Here is a tiny trained network, its code and every weight. The questions are about switching its units off for an input and a class, where a switched-off unit gives its printed mean instead of its output.

import numpy as np


def w(rows, s, z=0):
    codes = np.array(rows[::2]) - 128.0
    scale = np.full(codes.shape[1], s)
    scale[-1] = z or s
    return codes * scale


def f(y):
    return np.maximum(y, 0)


def log_softmax(a):
    a = a - a.max(-1, keepdims=True)
    return a - np.log(np.exp(a).sum(-1, keepdims=True))


def net(x, mask):
    res = np.array(x, float).reshape(1, 6) / 4 @ E
    y = f(res @ A[0][:, :-1].T + A[0][:, -1])
    res = res + np.where(mask, y, B[0][:, -1]) @ B[0][:, :-1]
    return log_softmax(res[-1] @ U[:, :-1].T + U[:, -1])


A, B = {}, {}
E = w([
[174,60,187,136],'x0',
[179,197,144,204],'x1',
[17,131,158,204],'x2',
[124,183,255,26],'x3',
[199,133,127,114],'x4',
[138,105,161,198],'x5',
],0.0083)
A[0] = w([
[95,150,146,21,25],'n1',
[114,178,133,155,2],'n2',
[117,155,93,175,52],'n3',
[32,135,105,126,129],'n4',
[36,81,123,153,17],'n5',
[222,169,139,134,246],'n6',
[139,153,110,163,64],'n7',
[63,168,124,149,109],'n8',
[122,37,143,107,157],'n9',
[192,121,126,189,143],'n10',
[119,145,225,156,147],'n11',
[131,136,88,161,62],'n12',
[135,90,145,110,93],'n13',
[166,137,64,145,15],'n14',
[137,100,119,115,45],'n15',
[162,181,192,114,200],'n16',
[152,75,118,91,40],'n17',
[146,141,76,142,123],'n18',
[89,73,107,150,17],'n19',
[64,7,73,160,90],'n20',
],0.014,0.0038)
B[0] = w([
[90,115,127,28,211],'n1',
[200,164,118,138,152],'n2',
[180,160,155,61,173],'n3',
[60,218,110,150,216],'n4',
[46,149,112,205,203],'n5',
[65,2,91,146,213],'n6',
[140,94,156,88,154],'n7',
[137,163,169,106,194],'n8',
[204,203,177,155,194],'n9',
[50,77,99,88,189],'n10',
[99,79,207,165,213],'n11',
[149,158,91,73,165],'n12',
[177,102,163,117,153],'n13',
[126,123,66,109,169],'n14',
[149,122,128,160,139],'n15',
[53,83,147,157,213],'n16',
[248,76,160,117,164],'n17',
[127,133,75,133,172],'n18',
[151,138,114,191,172],'n19',
[156,99,101,227,247],'n20',
],0.0088,0.011)
U = w([
[231,62,175,102,81],'0',
[75,69,116,117,254],'1',
[138,178,98,77,22],'2',
[54,140,133,7,149],'3',
[77,141,91,222,55],'4',
[150,112,32,117,142],'5',
[91,110,225,148,122],'6',
[156,247,103,84,124],'7',
],0.011,0.0092)

Each question gives the input, the list of numbers given to net, and the class t.
The units are the neurons (one row each of A and B). Each row of codes is followed by its name. A weight is (code - 128) times the scale printed after its matrix; where a second scale follows, it is the last column's (A, B and U).
mask holds one flag per neuron, in row order. A switched-off neuron (its flag False) gives its mean, the last column of its row in B, instead of its output. The means were averaged over made-up inputs and are rounded, as every weight is.
A unit's drop is (log p(t) with every unit on - log p(t) with that unit switched off) / (log p(t) with every unit on - log p(t) with every unit switched off).
The circuit of an input: a set's keep is (log p(t) with only the set's units on - log p(t) with every unit switched off) / (log p(t) with every unit on - log p(t) with every unit switched off). Starting from the 12 units with the biggest drops (on a tie, the unit counted first), units are removed one at a time, each time the one whose removal leaves the highest keep (on an exact tie, the one counted first), for as long as the keep stays at least 0.8.
units of the circuit, in order: the units of the circuit, biggest drop first
unit that matters most: the unit with the biggest drop
k most important neurons: the k neurons with the biggest drops, biggest first
drop when u is switched off: that unit's drop, to one decimal
input [2,8,-3,4,6,7], class 1: units of the circuit, in order	[n6]
input [2,8,6,-1,2,-1], class 1: 2 most important neurons	[n10 n9]
input [-3,6,2,1,-1,6], class 6: units of the circuit, in order	[n11 n20]
input [0,-7,4,2,-6,-3], class 4: units of the circuit, in order	[n5 n4]
input [1,-2,-3,1,0,6], class 0: units of the circuit, in order	[n4 n5]
input [5,-3,2,-7,4,-5], class 5: units of the circuit, in order	[n11 n16]
input [3,-7,2,3,-2,5], class 6: units of the circuit, in order	[n9 n6]
input [-8,2,1,3,7,-3], class 3: 2 most important neurons	[n20 n1]
input [3,6,-8,5,8,-6], class 1: 2 most important neurons	[n6 n16]
input [-7,2,4,-7,5,4], class 5: 2 most important neurons	[n3 n12]
input [0,7,-5,2,2,8], class 1: drop when n6 is switched off	0.2
input [-2,-8,-1,-2,4,-2], class 0: drop when n6 is switched off	0.1
input [0,-4,-2,-7,4,1], class 5: drop when n4 is switched off	0.0
input [6,0,2,0,-6,-3], class 4: unit that matters most	n1
